Here is a tiny trained network, its code and every weight. The questions are about switching its units off for an input and a target symbol, where a switched-off unit gives its printed mean instead of its output.

import numpy as np


def w(rows, s, z=0):
    codes = np.array(rows[::2]) - 128.0
    scale = np.full(codes.shape[1], s)
    scale[-1] = z or s
    return codes * scale


def norm(h):
    return h / np.sqrt((h * h).mean(-1, keepdims=True) + 1e-5)


def f(y):
    return np.maximum(y, 0)


def softmax(a):
    e = np.exp(a - a.max(-1, keepdims=True))
    return e / e.sum(-1, keepdims=True)


def log_softmax(a):
    a = a - a.max(-1, keepdims=True)
    return a - np.log(np.exp(a).sum(-1, keepdims=True))


def net(x, mask):
    ids = ['αδεζηθλμξπστφψω'.index(c) for c in x.split()]
    T = len(ids)
    res = E[ids] + P[:T]
    u = 0
    for l in range(2):
        r = norm(res)
        for j in range(3):
            rows = slice(3 * j, 3 * j + 3)
            q, k, v = (r @ M[l][rows].T for M in (Q, K, V))
            z = softmax(np.where(np.tri(T) > 0, q @ k.T / 3**0.5, -1e9)) @ v
            o = O[l][rows]
            res = res + np.where(mask[u + j], z, o[:, -1]) @ o[:, :-1]
        u += 3
        y = f(norm(res) @ A[l][:, :-1].T + A[l][:, -1])
        res = res + np.where(mask[u : u + 8], y, B[l][:, -1]) @ B[l][:, :-1]
        u += 8
    return log_softmax(norm(res)[-1] @ U[:, :-1].T + U[:, -1])


Q, K, V, O, A, B = {}, {}, {}, {}, {}, {}
E = w([
[104,109,126,138,225,140],'α',
[108,182,124,191,90,164],'δ',
[147,227,182,152,146,139],'ε',
[158,148,126,94,2,120],'ζ',
[149,157,46,90,206,124],'η',
[127,126,9,104,159,139],'θ',
[148,146,25,92,180,113],'λ',
[153,114,147,94,14,99],'μ',
[173,117,204,104,177,222],'ξ',
[130,116,123,155,159,228],'π',
[117,67,169,146,46,107],'σ',
[119,81,133,70,170,24],'τ',
[185,113,178,116,54,105],'φ',
[141,49,105,128,121,199],'ψ',
[181,152,39,87,155,155],'ω',
],0.008)
P = w([
[2,189,116,77,97,153],'0',
[42,163,104,131,104,145],'1',
[70,150,108,147,105,139],'2',
[97,144,99,162,117,129],'3',
[121,135,90,176,121,120],'4',
[150,128,89,195,119,114],'5',
[169,119,80,212,119,105],'6',
[200,112,79,231,121,99],'7',
],0.0038)
Q[0] = w([
[118,130,221,146,89,119],'L0H1',
[114,57,172,62,44,68],'L0H1',
[134,141,131,110,49,66],'L0H1',
[96,192,109,88,163,105],'L0H2',
[132,128,168,96,20,61],'L0H2',
[99,93,140,40,134,75],'L0H2',
[132,87,236,90,27,118],'L0H3',
[137,159,148,100,6,160],'L0H3',
[127,167,89,243,199,202],'L0H3',
],0.019)
K[0] = w([
[140,122,104,32,113,106],'L0H1',
[37,170,92,79,113,162],'L0H1',
[86,168,167,72,113,134],'L0H1',
[70,141,133,164,181,120],'L0H2',
[91,143,193,69,57,98],'L0H2',
[66,82,128,68,137,83],'L0H2',
[94,162,141,18,141,139],'L0H3',
[98,156,135,69,84,205],'L0H3',
[251,125,106,163,127,159],'L0H3',
],0.02)
V[0] = w([
[154,85,158,141,104,233],'L0H1',
[44,117,48,250,128,117],'L0H1',
[95,49,117,152,88,108],'L0H1',
[139,28,85,96,163,235],'L0H2',
[117,132,109,85,208,108],'L0H2',
[167,51,123,2,139,114],'L0H2',
[82,14,219,146,218,74],'L0H3',
[90,52,125,141,149,166],'L0H3',
[123,148,186,192,182,205],'L0H3',
],0.013)
O[0] = w([
[128,106,27,154,131,146,154],'L0H1',
[2,126,176,179,174,137,168],'L0H1',
[72,86,88,133,142,64,80],'L0H1',
[133,103,152,96,241,100,130],'L0H2',
[162,130,51,150,187,110,107],'L0H2',
[89,36,113,188,182,94,73],'L0H2',
[117,179,136,10,29,153,2],'L0H3',
[113,182,89,107,79,149,133],'L0H3',
[87,112,99,126,126,227,164],'L0H3',
],0.0099,0.0079)
A[0] = w([
[160,139,84,113,26,188,112],'L0N1',
[22,129,118,166,80,121,108],'L0N2',
[91,84,51,146,90,93,48],'L0N3',
[197,22,207,122,87,149,3],'L0N4',
[133,99,155,52,52,96,133],'L0N5',
[117,100,159,34,183,129,3],'L0N6',
[158,11,179,124,223,235,94],'L0N7',
[103,74,63,103,152,80,1],'L0N8',
],0.012,0.0042)
B[0] = w([
[51,118,167,149,167,104,230],'L0N1',
[187,100,150,144,120,106,187],'L0N2',
[144,172,194,139,129,144,154],'L0N3',
[114,154,136,80,98,251,182],'L0N4',
[185,88,123,117,77,146,165],'L0N5',
[120,147,162,71,212,101,149],'L0N6',
[135,181,41,107,77,89,254],'L0N7',
[118,90,130,75,67,86,156],'L0N8',
],0.02,0.007)
Q[1] = w([
[165,255,185,151,101,90],'L1H1',
[127,156,105,228,166,210],'L1H1',
[36,192,55,130,176,116],'L1H1',
[118,193,117,98,52,42],'L1H2',
[189,211,81,164,177,160],'L1H2',
[88,132,94,115,148,141],'L1H2',
[184,155,49,99,109,116],'L1H3',
[140,41,120,124,52,119],'L1H3',
[216,152,169,163,160,201],'L1H3',
],0.019)
K[1] = w([
[113,232,254,172,34,99],'L1H1',
[98,155,118,240,148,244],'L1H1',
[21,201,78,106,176,112],'L1H1',
[82,134,110,42,58,48],'L1H2',
[109,185,25,175,183,122],'L1H2',
[99,106,115,97,148,191],'L1H2',
[203,149,37,94,148,175],'L1H3',
[123,13,89,152,96,94],'L1H3',
[186,185,158,187,47,179],'L1H3',
],0.017)
V[1] = w([
[175,165,206,164,73,103],'L1H1',
[148,77,99,102,246,104],'L1H1',
[149,98,155,149,141,126],'L1H1',
[132,160,85,189,143,129],'L1H2',
[124,83,115,118,188,105],'L1H2',
[130,140,160,153,106,152],'L1H2',
[162,104,149,124,134,159],'L1H3',
[211,187,145,159,119,122],'L1H3',
[150,131,102,230,107,122],'L1H3',
],0.012)
O[1] = w([
[109,179,31,113,146,42,175],'L1H1',
[142,136,209,166,2,154,3],'L1H1',
[107,160,136,155,111,109,99],'L1H1',
[81,135,190,109,135,187,194],'L1H2',
[101,122,160,143,58,120,99],'L1H2',
[137,112,137,167,207,112,128],'L1H2',
[146,143,156,143,153,108,100],'L1H3',
[191,189,99,123,87,126,142],'L1H3',
[136,157,30,193,84,110,156],'L1H3',
],0.0075,0.0045)
A[1] = w([
[124,159,135,84,204,191,106],'L1N1',
[64,26,68,64,126,94,60],'L1N2',
[198,91,149,152,194,56,251],'L1N3',
[136,29,93,176,158,184,38],'L1N4',
[17,41,39,132,142,110,53],'L1N5',
[43,236,116,118,112,108,75],'L1N6',
[29,154,128,6,116,109,199],'L1N7',
[187,48,153,200,82,187,162],'L1N8',
],0.013,0.0015)
B[1] = w([
[176,223,184,93,128,67,222],'L1N1',
[183,7,85,202,81,107,189],'L1N2',
[65,122,127,29,176,197,235],'L1N3',
[180,130,157,144,113,251,168],'L1N4',
[93,255,128,72,69,131,215],'L1N5',
[197,10,151,87,64,111,235],'L1N6',
[42,89,57,150,239,198,254],'L1N7',
[169,64,221,164,185,96,163],'L1N8',
],0.014,0.0079)
U = w([
[59,84,167,187,198,23,77],'α',
[171,133,114,242,215,121,142],'δ',
[198,233,194,119,140,117,203],'ε',
[249,87,140,125,181,176,116],'ζ',
[94,175,178,205,97,181,253],'η',
[133,57,205,164,98,188,183],'θ',
[144,125,196,39,45,130,79],'λ',
[39,191,165,95,64,34,180],'μ',
[130,180,69,74,78,251,16],'ξ',
[63,146,202,47,218,154,128],'π',
[66,187,81,179,116,128,137],'σ',
[174,34,115,47,126,72,203],'τ',
[142,165,26,77,207,49,62],'φ',
[14,14,77,140,121,129,18],'ψ',
[214,141,70,170,36,111,163],'ω',
],0.012,0.0026)

Each question gives the input, a string of symbols that net reads in full, and the target symbol t.
The units are the heads (3 rows each of Q, K, V and O) and the neurons (one row each of A and B). Each row of codes is followed by its name. A weight is (code - 128) times the scale printed after its matrix; where a second scale follows, it is the last column's (O, A, B and U).
mask holds one flag per unit, layer by layer, with each layer's heads first. A switched-off unit (its flag False) gives its mean, the last column of its rows in O or B, instead of its output. The means were averaged over made-up inputs and are rounded, as every weight is.
A unit's drop is (log p(t) with every unit on - log p(t) with that unit switched off) / (log p(t) with every unit on - log p(t) with every unit switched off).
The circuit of an input: a set's keep is (log p(t) with only the set's units on - log p(t) with every unit switched off) / (log p(t) with every unit on - log p(t) with every unit switched off). Starting from the 12 units with the biggest drops (on a tie, the unit counted first), units are removed one at a time, each time the one whose removal leaves the highest keep (on an exact tie, the one counted first), for as long as the keep stays at least 0.8.
circuit, biggest first: the units of the circuit, biggest drop first
most important unit: the unit with the biggest drop
k most important neurons: the k neurons with the biggest drops, biggest first
top k neurons in layer l: the k neurons of layer l with the biggest drops, biggest first
which heads matter: for each layer, one digit per head in row order, 1 if its drop is at least 0.15 and else 0, layers parted by /
input μ μ ε α θ λ, target π: circuit, biggest first	(L0H3, L1N3)
input μ τ λ ε θ, target φ: most important unit	L0H1
input ψ δ μ ξ α μ, target μ: which heads matter	001 / 100
input α σ ψ η λ, target θ: which heads matter	010 / 100
input ξ τ ε ε σ σ φ, target θ: which heads matter	100 / 000
input φ δ μ μ, target ζ: top 3 neurons in layer 0	(L0N4, L0N7, L0N5)
input ζ μ η, target ω: circuit, biggest first	(L1H3, L1H1, L0H3)
input ε ξ π τ α σ, target ξ: 2 most important neurons	(L0N4, L0N7)
input τ ξ θ α ε δ ω, target η: which heads matter	101 / 100
input ξ ψ μ λ, target θ: circuit, biggest first	(L1H1, L0H2)
input δ μ η μ τ, target τ: circuit, biggest first	(L0H3, L0N5, L0H2)
input λ ξ φ, target π: which heads matter	111 / 110
input ε ξ ε ξ ε μ θ ε, target μ: which heads matter	011 / 100
input τ θ ε, target τ: circuit, biggest first	(L1N6)
input σ ε τ ψ α μ, target τ: 3 most important neurons	(L0N2, L0N5, L1N3)
input δ ε μ ε μ θ, target φ: which heads matter	110 / 000
input η ε ξ τ ε, target τ: circuit, biggest first	(L1N6, L1H1, L0H2, L0N1)
input ζ μ α τ ω ψ μ ε, target ψ: which heads matter	010 / 100
input δ ε ω μ, target σ: 2 most important neurons	(L1N5, L0N7)
input μ λ τ ω, target δ: which heads matter	011 / 101
input θ ω α μ, target α: circuit, biggest first	(L0H3)
input ξ μ ε σ ζ θ μ, target θ: which heads matter	001 / 000
input π μ α π ξ μ ε φ, target η: top 3 neurons in layer 0	(L0N7, L0N1, L0N3)
input ω ψ ξ μ, target ω: which heads matter	101 / 100
input σ μ μ, target τ: 4 most important neurons	(L0N2, L0N5, L0N7, L1N3)
input ε ω λ π α η, target π: which heads matter	001 / 000
input μ σ ξ θ μ ξ τ μ, target φ: most important unit	L0H3
input λ μ μ, target π: which heads matter	111 / 110
input λ η φ η τ ξ θ, target ζ: which heads matter	100 / 100
